Here is a tiny trained network, its code and every weight. The questions are about switching its units off for an input and a target symbol, where a switched-off unit gives its printed mean instead of its output.

import numpy as np


def w(rows, s, z=0):
    codes = np.array(rows[::2]) - 128.0
    scale = np.full(codes.shape[1], s)
    scale[-1] = z or s
    return codes * scale


def f(y):
    return np.maximum(y, 0)


def softmax(a):
    e = np.exp(a - a.max(-1, keepdims=True))
    return e / e.sum(-1, keepdims=True)


def log_softmax(a):
    a = a - a.max(-1, keepdims=True)
    return a - np.log(np.exp(a).sum(-1, keepdims=True))


def net(x, mask):
    ids = ['ΛΞΠΦΨΩαβδζθμτ'.index(c) for c in x.split()]
    T = len(ids)
    res = E[ids] + P[:T]
    u = 0
    for l in range(3):
        q, k, v = (res @ M[l].T for M in (Q, K, V))
        z = softmax(np.where(np.tri(T) > 0, q @ k.T / 2**0.5, -1e9)) @ v
        res = res + np.where(mask[u], z, O[l][:, -1]) @ O[l][:, :-1]
        u += 1
        y = f(res @ A[l][:, :-1].T + A[l][:, -1])
        res = res + np.where(mask[u : u + 4], y, B[l][:, -1]) @ B[l][:, :-1]
        u += 4
    return log_softmax(res[-1] @ U[:, :-1].T + U[:, -1])


Q, K, V, O, A, B = {}, {}, {}, {}, {}, {}
E = w([
[204,65,80,141,173],'Λ',
[174,227,40,109,99],'Ξ',
[158,140,99,2,121],'Π',
[126,128,140,86,144],'Φ',
[157,120,104,59,125],'Ψ',
[128,204,158,227,71],'Ω',
[148,134,126,99,93],'α',
[150,107,136,229,134],'β',
[84,99,164,54,195],'δ',
[112,157,125,77,93],'ζ',
[166,153,141,88,49],'θ',
[158,109,117,108,135],'μ',
[155,115,120,103,137],'τ',
],0.0079)
P = w([
[54,26,75,122,80],'0',
[140,206,83,147,201],'1',
[213,123,111,98,82],'2',
[58,110,243,125,39],'3',
[132,221,55,152,192],'4',
[196,159,129,78,98],'5',
[67,87,255,127,56],'6',
[120,214,44,152,195],'7',
[188,180,137,67,99],'8',
[78,77,255,127,58],'9',
[101,221,49,149,201],'10',
],0.0089)
Q[0] = w([
[255,115,35,95,168],'L0H0',
[205,94,66,110,88],'L0H0',
],0.0095)
K[0] = w([
[254,164,157,75,164],'L0H0',
[212,216,134,80,91],'L0H0',
],0.0086)
V[0] = w([
[78,107,138,250,162],'L0H0',
[47,48,2,125,214],'L0H0',
],0.0058)
O[0] = w([
[203,94,203,253,174,194],'L0H0',
[180,37,171,50,246,1],'L0H0',
],0.0056,0.00081)
A[0] = w([
[157,124,87,129,208,2],'L0N0',
[81,187,149,66,169,7],'L0N1',
[2,59,163,64,190,81],'L0N2',
[95,104,97,37,18,129],'L0N3',
],0.0076,0.0033)
B[0] = w([
[110,175,107,255,33,142],'L0N0',
[148,212,141,233,50,149],'L0N1',
[186,32,53,205,148,190],'L0N2',
[10,117,100,190,125,251],'L0N3',
],0.0076,0.0026)
Q[1] = w([
[173,154,201,117,88],'L1H0',
[158,117,106,254,212],'L1H0',
],0.0064)
K[1] = w([
[96,47,88,76,169],'L1H0',
[79,182,1,237,96],'L1H0',
],0.0054)
V[1] = w([
[130,250,157,36,176],'L1H0',
[84,2,191,48,13],'L1H0',
],0.0052)
O[1] = w([
[119,220,198,145,140,4],'L1H0',
[233,1,125,193,171,105],'L1H0',
],0.006,0.0035)
A[1] = w([
[62,82,197,180,30,182],'L1N0',
[99,147,195,192,110,101],'L1N1',
[255,85,141,199,121,168],'L1N2',
[220,120,130,102,135,2],'L1N3',
],0.0095,0.0097)
B[1] = w([
[73,61,245,206,15,254],'L1N0',
[9,87,80,136,254,165],'L1N1',
[209,138,57,31,15,192],'L1N2',
[210,44,24,82,195,128],'L1N3',
],0.0065,0.0092)
Q[2] = w([
[143,2,237,151,165],'L2H0',
[55,93,51,99,130],'L2H0',
],0.0078)
K[2] = w([
[144,2,86,174,58],'L2H0',
[81,213,165,236,117],'L2H0',
],0.0083)
V[2] = w([
[253,161,192,108,47],'L2H0',
[52,167,254,149,31],'L2H0',
],0.0078)
O[2] = w([
[254,169,232,164,112,199],'L2H0',
[241,19,125,195,166,3],'L2H0',
],0.0076,0.0019)
A[2] = w([
[186,74,200,195,222,186],'L2N0',
[132,18,92,167,101,2],'L2N1',
[195,164,1,101,151,190],'L2N2',
[89,162,233,102,143,183],'L2N3',
],0.0086,0.0065)
B[2] = w([
[113,196,2,72,75,253],'L2N0',
[120,195,218,176,190,240],'L2N1',
[173,167,247,121,228,234],'L2N2',
[232,123,81,32,192,255],'L2N3',
],0.0085,0.0062)
U = w([
[198,185,180,103,220,123],'Λ',
[43,221,94,211,161,109],'Ξ',
[41,120,65,154,86,56],'Π',
[136,64,116,101,124,180],'Φ',
[93,97,112,122,109,119],'Ψ',
[157,177,84,166,36,68],'Ω',
[121,58,200,145,128,130],'α',
[230,54,208,107,132,142],'β',
[161,118,1,68,122,157],'δ',
[99,37,187,151,130,191],'ζ',
[104,115,242,211,115,2],'θ',
[140,86,136,108,129,124],'μ',
[136,91,140,110,128,118],'τ',
],0.0099,0.0061)

Each question gives the input, a string of symbols that net reads in full, and the target symbol t.
The units are the heads (2 rows each of Q, K, V and O) and the neurons (one row each of A and B). Each row of codes is followed by its name. A weight is (code - 128) times the scale printed after its matrix; where a second scale follows, it is the last column's (O, A, B and U).
mask holds one flag per unit, layer by layer, with each layer's heads first. A switched-off unit (its flag False) gives its mean, the last column of its rows in O or B, instead of its output. The means were averaged over made-up inputs and are rounded, as every weight is.
A unit's drop is (log p(t) with every unit on - log p(t) with that unit switched off) / (log p(t) with every unit on - log p(t) with every unit switched off).
The circuit of an input: a set's keep is (log p(t) with only the set's units on - log p(t) with every unit switched off) / (log p(t) with every unit on - log p(t) with every unit switched off). Starting from the 12 units with the biggest drops (on a tie, the unit counted first), units are removed one at a time, each time the one whose removal leaves the highest keep (on an exact tie, the one counted first), for as long as the keep stays at least 0.8.
circuit, biggest first: the units of the circuit, biggest drop first
unit that matters most: the unit with the biggest drop
top k neurons: the k neurons with the biggest drops, biggest first
k most important neurons of layer l: the k neurons of layer l with the biggest drops, biggest first
input β δ β Ω, target β: circuit, biggest first -> (L0H0 L1N2 L2H0 L0N3)
input β μ Ψ μ Ω β β τ β Ω ζ, target Λ: circuit, biggest first -> (L1N0 L2N2)
input Ω Ω δ, target δ: unit that matters most -> L2N0
input Ψ μ Ω Ω Ξ, target Λ: circuit, biggest first -> (L2N2 L1N0)
input Π Φ ζ Ω Ω Ω β, target Π: circuit, biggest first -> (L2H0 L0N2 L0H0 L0N3)
input β Ψ β Π, target β: circuit, biggest first -> (L2H0 L1N1)
input δ β β α Ω α ζ Π β β Ψ, target Λ: circuit, biggest first -> (L1N0 L2N2)
input Φ Ω β, target β: top 2 neurons -> (L1N2 L0N3)
input β δ Ω Ξ, target β: top 2 neurons -> (L2N3 L1N2)
input δ Ξ δ ζ Ω Π Ω ζ β δ, target δ: top 3 neurons -> (L2N3 L0N2 L1N2)
input ζ Ω Ω Ω Ξ β β δ β δ α, target Λ: circuit, biggest first -> (L1N0 L2N2)
input δ β δ β β ζ Ψ, target δ: top 3 neurons -> (L2N3 L0N2 L1N2)
input ζ τ δ Ψ ζ Ω Ω, target ζ: top 4 neurons -> (L1N0 L0N3 L2N0 L0N2)
input ζ Φ Π, target Π: top 2 neurons -> (L0N3 L1N0)
input Λ β δ Ξ θ, target Λ: 2 most important neurons of layer 2 -> (L2N2 L2N0)
input Ω β β α, target Ω: top 4 neurons -> (L2N0 L1N0 L1N2 L2N2)
input Ω β Ω ζ Ω Ω δ, target Ω: top 3 neurons -> (L2N0 L0N2 L1N0)
input Λ Ψ δ β, target Λ: top 2 neurons -> (L2N3 L1N2)
input β μ θ β Ω Ψ δ β ζ Ω, target β: circuit, biggest first -> (L1N2 L0H0 L2H0 L0N3)
input δ Π β θ β τ β, target δ: top 3 neurons -> (L2N3 L0N2 L1N2)
input Λ Ω Φ β θ α Ψ, target Λ: 2 most important neurons of layer 2 -> (L2N3 L2N0)
input Ω β Ω β β Ω Ω β Π μ, target Ω: circuit, biggest first -> (L2N0 L2H0 L1N0 L2N1)
input Ω δ Ω δ Ω β Ψ, target Ω: most important neuron of layer 2 -> (L2N0)
input Ω ζ Ω Π Ξ Π τ, target Ω: top 2 neurons -> (L2N0 L1N0)
input β Ω β Ω Ξ Π ζ, target β: circuit, biggest first -> (L2N3 L0H0 L1N2 L2H0)
